Below are the code and all the weights of a small trained network. Each question names an input and a target symbol and asks about switching units off, where a switched-off unit gives its printed mean instead of its output.

import numpy as np


def w(rows, s, z=0):
    codes = np.array(rows[::2]) - 128.0
    scale = np.full(codes.shape[1], s)
    scale[-1] = z or s
    return codes * scale


def norm(h):
    return h / np.sqrt((h * h).mean(-1, keepdims=True) + 1e-5)


def f(y):
    return y / 2 * (1 + np.tanh(0.7978845608 * (y + 0.044715 * y**3)))


def softmax(a):
    e = np.exp(a - a.max(-1, keepdims=True))
    return e / e.sum(-1, keepdims=True)


def log_softmax(a):
    a = a - a.max(-1, keepdims=True)
    return a - np.log(np.exp(a).sum(-1, keepdims=True))


def net(x, mask):
    ids = ['ΘΠΣΦβημτ'.index(c) for c in x.split()]
    T = len(ids)
    res = E[ids] + P[:T]
    u = 0
    for l in range(2):
        r = norm(res)
        for j in range(2):
            rows = slice(3 * j, 3 * j + 3)
            q, k, v = (r @ M[l][rows].T for M in (Q, K, V))
            z = softmax(np.where(np.tri(T) > 0, q @ k.T / 3**0.5, -1e9)) @ v
            o = O[l][rows]
            res = res + np.where(mask[u + j], z, o[:, -1]) @ o[:, :-1]
        u += 2
        y = f(norm(res) @ A[l][:, :-1].T + A[l][:, -1])
        res = res + np.where(mask[u : u + 16], y, B[l][:, -1]) @ B[l][:, :-1]
        u += 16
    return log_softmax(norm(res)[-1] @ U[:, :-1].T + U[:, -1])


Q, K, V, O, A, B = {}, {}, {}, {}, {}, {}
E = w([
[167,127,140,93,214,109],'Θ',
[61,90,92,165,163,80],'Π',
[121,30,55,133,124,125],'Σ',
[215,176,164,172,171,213],'Φ',
[35,128,176,120,178,116],'β',
[251,117,185,239,175,170],'η',
[173,192,202,107,131,66],'μ',
[63,115,100,47,161,127],'τ',
],0.025)
P = w([
[192,151,116,159,249,59],'0',
[176,99,185,134,217,70],'1',
[156,96,150,138,183,93],'2',
[137,108,160,123,159,96],'3',
[119,146,115,122,129,102],'4',
[104,130,101,132,120,115],'5',
[85,128,98,137,104,110],'6',
[61,128,114,137,94,118],'7',
[108,107,125,122,102,106],'8',
],0.014)
Q[0] = w([
[105,114,90,143,233,118],'L0H1',
[82,124,114,37,139,25],'L0H1',
[106,121,89,126,204,204],'L0H1',
[114,164,213,101,100,18],'L0H2',
[68,177,113,93,197,140],'L0H2',
[245,85,63,167,30,254],'L0H2',
],0.045)
K[0] = w([
[156,184,125,149,105,210],'L0H1',
[241,187,142,129,187,105],'L0H1',
[74,181,86,158,99,187],'L0H1',
[176,129,172,166,215,57],'L0H2',
[92,205,133,110,136,121],'L0H2',
[142,20,89,156,105,255],'L0H2',
],0.05)
V[0] = w([
[181,132,73,5,105,182],'L0H1',
[235,99,63,176,107,50],'L0H1',
[108,24,89,53,82,87],'L0H1',
[92,194,156,82,243,100],'L0H2',
[66,136,149,168,69,128],'L0H2',
[66,101,102,90,239,217],'L0H2',
],0.028)
O[0] = w([
[159,161,47,59,48,162,65],'L0H1',
[126,158,161,117,102,10,174],'L0H1',
[184,154,114,19,231,156,5],'L0H1',
[5,156,183,118,127,148,231],'L0H2',
[139,127,135,176,178,155,56],'L0H2',
[134,44,169,55,132,163,99],'L0H2',
],0.025,0.028)
A[0] = w([
[93,178,79,145,156,131,97],'L0N1',
[141,119,163,162,95,187,61],'L0N2',
[92,31,4,120,156,61,2],'L0N3',
[138,185,98,144,124,156,65],'L0N4',
[97,106,104,138,156,225,105],'L0N5',
[107,149,106,96,145,102,34],'L0N6',
[108,121,121,151,157,145,58],'L0N7',
[50,65,58,82,159,88,108],'L0N8',
[95,126,126,107,83,130,112],'L0N9',
[105,138,90,107,129,165,22],'L0N10',
[143,134,146,71,102,156,154],'L0N11',
[105,61,66,108,149,100,41],'L0N12',
[95,133,105,93,104,160,66],'L0N13',
[173,126,125,144,114,113,88],'L0N14',
[233,232,240,165,118,174,207],'L0N15',
[60,86,90,123,153,119,8],'L0N16',
],0.04,0.0059)
B[0] = w([
[64,145,110,231,99,115,189],'L0N1',
[84,80,175,122,34,159,179],'L0N2',
[53,40,49,129,165,122,144],'L0N3',
[95,159,141,177,79,125,139],'L0N4',
[81,14,164,248,156,150,179],'L0N5',
[117,88,76,139,92,101,137],'L0N6',
[125,76,153,146,123,95,143],'L0N7',
[130,228,73,181,118,65,161],'L0N8',
[105,126,212,34,106,157,246],'L0N9',
[88,129,99,138,184,234,135],'L0N10',
[147,207,41,144,119,121,152],'L0N11',
[74,96,77,137,146,84,131],'L0N12',
[83,204,105,103,125,152,143],'L0N13',
[136,151,66,179,148,123,142],'L0N14',
[193,141,253,189,84,183,187],'L0N15',
[152,179,89,127,180,62,174],'L0N16',
],0.04,0.014)
Q[1] = w([
[207,126,177,165,112,210],'L1H1',
[166,154,176,86,151,162],'L1H1',
[197,85,96,115,152,162],'L1H1',
[72,74,173,255,131,192],'L1H2',
[125,65,166,158,123,125],'L1H2',
[131,191,122,176,122,155],'L1H2',
],0.056)
K[1] = w([
[20,191,186,97,97,155],'L1H1',
[47,172,161,168,167,121],'L1H1',
[107,232,161,78,119,90],'L1H1',
[1,188,120,175,51,77],'L1H2',
[18,181,130,135,92,165],'L1H2',
[155,121,112,172,121,75],'L1H2',
],0.047)
V[1] = w([
[145,184,163,124,112,68],'L1H1',
[237,90,78,203,99,115],'L1H1',
[253,159,226,89,145,178],'L1H1',
[211,213,234,110,160,184],'L1H2',
[19,146,63,126,60,86],'L1H2',
[110,114,119,98,202,101],'L1H2',
],0.035)
O[1] = w([
[160,162,135,130,92,77,154],'L1H1',
[20,118,137,63,136,38,86],'L1H1',
[54,212,252,117,93,143,58],'L1H1',
[234,154,71,190,106,68,90],'L1H2',
[25,180,164,88,104,215,253],'L1H2',
[143,140,83,123,213,140,97],'L1H2',
],0.024,0.051)
A[1] = w([
[142,158,122,67,194,112,145],'L1N1',
[146,150,183,149,156,100,82],'L1N2',
[137,89,156,120,132,52,160],'L1N3',
[189,184,86,140,159,56,81],'L1N4',
[188,136,120,134,157,204,106],'L1N5',
[79,76,64,83,149,97,48],'L1N6',
[117,89,81,104,131,123,72],'L1N7',
[206,116,252,72,210,176,2],'L1N8',
[118,173,174,91,133,93,143],'L1N9',
[145,191,103,100,194,64,121],'L1N10',
[129,48,99,117,142,144,27],'L1N11',
[147,157,112,195,64,77,4],'L1N12',
[132,157,59,148,69,125,117],'L1N13',
[78,137,95,59,207,157,146],'L1N14',
[142,132,118,79,81,173,142],'L1N15',
[187,159,141,170,107,197,115],'L1N16',
],0.038,0.0096)
B[1] = w([
[207,100,112,175,128,134,141],'L1N1',
[84,150,102,134,107,137,171],'L1N2',
[120,167,143,105,157,164,156],'L1N3',
[232,144,174,72,148,165,160],'L1N4',
[50,146,159,120,169,183,206],'L1N5',
[69,86,76,140,54,71,195],'L1N6',
[127,129,73,135,157,113,154],'L1N7',
[8,112,178,81,123,9,202],'L1N8',
[170,84,78,136,169,125,243],'L1N9',
[255,106,109,105,144,122,154],'L1N10',
[150,112,62,154,161,80,168],'L1N11',
[78,161,91,217,127,124,196],'L1N12',
[112,149,170,133,172,115,190],'L1N13',
[61,78,126,185,139,160,186],'L1N14',
[94,125,87,110,78,117,193],'L1N15',
[82,110,92,92,157,60,252],'L1N16',
],0.069,0.012)
U = w([
[103,195,83,44,121,136,115],'Θ',
[197,132,174,93,146,142,254],'Π',
[130,39,62,124,111,82,103],'Σ',
[155,78,183,86,10,192,156],'Φ',
[135,6,228,187,191,179,96],'β',
[94,103,228,50,208,35,112],'η',
[128,175,149,253,116,93,103],'μ',
[91,133,98,78,210,254,105],'τ',
],0.008,0.0069)

Each question gives the input, a string of symbols that net reads in full, and the target symbol t.
The units are the heads (3 rows each of Q, K, V and O) and the neurons (one row each of A and B). Each row of codes is followed by its name. A weight is (code - 128) times the scale printed after its matrix; where a second scale follows, it is the last column's (O, A, B and U).
mask holds one flag per unit, layer by layer, with each layer's heads first. A switched-off unit (its flag False) gives its mean, the last column of its rows in O or B, instead of its output. The means were averaged over made-up inputs and are rounded, as every weight is.
A unit's drop is (log p(t) with every unit on - log p(t) with that unit switched off) / (log p(t) with every unit on - log p(t) with every unit switched off).
The circuit of an input: a set's keep is (log p(t) with only the set's units on - log p(t) with every unit switched off) / (log p(t) with every unit on - log p(t) with every unit switched off). Starting from the 12 units with the biggest drops (on a tie, the unit counted first), units are removed one at a time, each time the one whose removal leaves the highest keep (on an exact tie, the one counted first), for as long as the keep stays at least 0.8.
circuit, biggest first: the units of the circuit, biggest drop first
unit that matters most: the unit with the biggest drop
k most important neurons: the k neurons with the biggest drops, biggest first
k most important neurons of layer l: the k neurons of layer l with the biggest drops, biggest first
which heads matter: for each layer, one digit per head in row order, 1 if its drop is at least 0.15 and else 0, layers parted by /
drop when u is switched off: that unit's drop, to one decimal
input Φ Σ Π μ, target μ: which heads matter -> 11 / 01
input Θ τ Σ τ η Φ Φ, target τ: circuit, biggest first -> (L0H1)
input Π Θ Σ μ Θ, target Σ: which heads matter -> 01 / 10
input τ μ Φ β τ Σ, target Σ: circuit, biggest first -> (L0H2 L0N3 L1N11)
input μ Φ μ Σ Φ Π Σ, target Φ: which heads matter -> 10 / 10
input μ Θ μ μ μ μ τ, target μ: which heads matter -> 00 / 10
input η β β, target η: which heads matter -> 11 / 10
input β μ μ η Θ μ μ Θ, target μ: which heads matter -> 11 / 00
input Φ Π Φ β Θ, target Φ: which heads matter -> 10 / 00
input η Θ Φ Φ Φ τ, target Φ: 2 most important neurons of layer 1 -> (L1N16 L1N8)
input Π μ Π Φ, target η: circuit, biggest first -> (L0H1 L1N8)
input μ η Σ, target Σ: 2 most important neurons -> (L0N3 L1N6)
input β Θ β, target β: 2 most important neurons of layer 0 -> (L0N5 L0N16)
input τ Θ Θ Π Θ, target τ: 2 most important neurons -> (L1N14 L0N15)
input Θ Π Φ Φ Θ Π, target Φ: unit that matters most -> L0H1
input μ Π τ, target μ: which heads matter -> 10 / 10
input μ μ Φ Θ Φ Φ η, target μ: 2 most important neurons -> (L0N9 L1N12)
input Θ μ β μ μ Θ, target μ: which heads matter -> 01 / 10
input Σ τ β, target Σ: 3 most important neurons of layer 1 -> (L1N6 L1N10 L1N1)
input Φ Θ Π η, target η: 2 most important neurons of layer 1 -> (L1N8 L1N16)
input η Θ Π, target η: unit that matters most -> L0H2
input Σ Π τ η, target τ: 2 most important neurons -> (L0N5 L0N11)
input Π Θ Π, target Π: 2 most important neurons of layer 0 -> (L0N8 L0N16)
input β τ Π, target β: drop when L0H1 is switched off -> 1.6
